Below are the code and all the weights of a small trained network. Each question names an input and a class and asks about switching units off, where a switched-off unit gives its printed mean instead of its output.

import numpy as np


def w(rows, s, z=0):
    codes = np.array(rows[::2]) - 128.0
    scale = np.full(codes.shape[1], s)
    scale[-1] = z or s
    return codes * scale


def f(y):
    return y / 2 * (1 + np.tanh(0.7978845608 * (y + 0.044715 * y**3)))


def log_softmax(a):
    a = a - a.max(-1, keepdims=True)
    return a - np.log(np.exp(a).sum(-1, keepdims=True))


def net(x, mask):
    res = np.array(x, float).reshape(1, 8) / 4 @ E
    y = f(res @ A[0][:, :-1].T + A[0][:, -1])
    res = res + np.where(mask, y, B[0][:, -1]) @ B[0][:, :-1]
    return log_softmax(res[-1] @ U[:, :-1].T + U[:, -1])


A, B = {}, {}
E = w([
[43,28,145,85,52,148,123,107,162,111],'x0',
[190,66,152,93,129,183,67,92,196,246],'x1',
[225,106,241,154,183,65,218,98,250,162],'x2',
[95,55,51,177,227,178,254,105,155,134],'x3',
[164,100,149,213,75,87,185,118,40,145],'x4',
[206,110,131,39,73,160,125,94,89,172],'x5',
[204,128,165,82,52,167,180,183,62,217],'x6',
[247,115,21,121,101,151,99,162,89,143],'x7',
],0.006)
A[0] = w([
[105,66,79,123,95,208,150,65,111,118,192],'n0',
[70,164,109,233,151,104,138,87,206,174,135],'n1',
[177,165,154,114,2,107,157,156,89,174,210],'n2',
[117,133,85,95,152,158,49,99,179,131,244],'n3',
[73,203,139,182,162,100,76,203,136,94,193],'n4',
[111,52,128,172,95,140,91,110,132,159,212],'n5',
[173,160,175,109,169,122,131,124,189,178,203],'n6',
[86,81,62,88,149,222,170,118,139,171,253],'n7',
],0.008,0.0028)
B[0] = w([
[141,137,145,173,144,239,163,78,150,32,200],'n0',
[51,193,20,200,88,201,228,173,28,205,215],'n1',
[91,16,133,227,5,41,63,232,156,211,253],'n2',
[121,133,38,147,194,98,195,147,91,74,221],'n3',
[56,146,80,204,131,58,225,176,113,159,232],'n4',
[160,157,125,24,241,173,136,50,241,141,173],'n5',
[184,147,127,109,161,254,147,36,46,194,236],'n6',
[174,123,88,96,104,210,107,81,100,91,233],'n7',
],0.0068,0.0072)
U = w([
[30,167,34,172,108,70,96,254,42,156,163],'0',
[106,197,35,11,211,166,139,9,66,54,209],'1',
[159,64,178,121,109,100,43,102,176,190,3],'2',
],0.0069,0.002)

Each question gives the input, the list of numbers given to net, and the class t.
The units are the neurons (one row each of A and B). Each row of codes is followed by its name. A weight is (code - 128) times the scale printed after its matrix; where a second scale follows, it is the last column's (A, B and U).
mask holds one flag per neuron, in row order. A switched-off neuron (its flag False) gives its mean, the last column of its row in B, instead of its output. The means were averaged over made-up inputs and are rounded, as every weight is.
A unit's drop is (log p(t) with every unit on - log p(t) with that unit switched off) / (log p(t) with every unit on - log p(t) with every unit switched off).
The circuit of an input: a set's keep is (log p(t) with only the set's units on - log p(t) with every unit switched off) / (log p(t) with every unit on - log p(t) with every unit switched off). Starting from all 8 units, units are removed one at a time, each time the one whose removal leaves the highest keep (on an exact tie, the one counted first), for as long as the keep stays at least 0.8.
circuit, biggest first: the units of the circuit, biggest drop first
unit that matters most: the unit with the biggest drop
k most important neurons: the k neurons with the biggest drops, biggest first
drop when u is switched off: that unit's drop, to one decimal
input [1,1,-6,7,7,3,6,-5], class 1: circuit, biggest first	[n0]
input [3,-4,8,3,3,8,-3,4], class 2: 3 most important neurons	[n3, n1, n7]
input [3,4,-4,3,1,7,4,0], class 2: 3 most important neurons	[n2, n6, n1]
input [6,6,-4,-5,2,3,-1,1], class 2: circuit, biggest first	[n2, n5]
input [6,2,5,-7,-3,-8,-3,-7], class 0: 2 most important neurons	[n1, n4]
input [-8,-3,7,5,2,5,6,-8], class 2: 3 most important neurons	[n3, n4, n7]
input [-8,-6,4,0,-4,7,8,-2], class 2: circuit, biggest first	[n1, n4, n2]
input [4,7,-4,2,7,0,0,3], class 2: 3 most important neurons	[n6, n1, n2]
input [0,0,0,2,8,7,6,4], class 2: 2 most important neurons	[n1, n4]
input [-6,6,8,3,3,-7,-4,6], class 1: 2 most important neurons	[n2, n6]
input [-1,5,3,-4,0,2,-5,4], class 1: 3 most important neurons	[n2, n3, n6]
input [2,5,-7,-1,-4,-6,6,-7], class 1: drop when n2 is switched off	0.6
input [8,1,-2,-6,8,5,5,-4], class 2: drop when n2 is switched off	0.0
input [3,5,1,2,-3,-4,6,-3], class 1: unit that matters most	n2
input [5,2,-2,3,-3,-2,7,0], class 1: drop when n2 is switched off	0.1
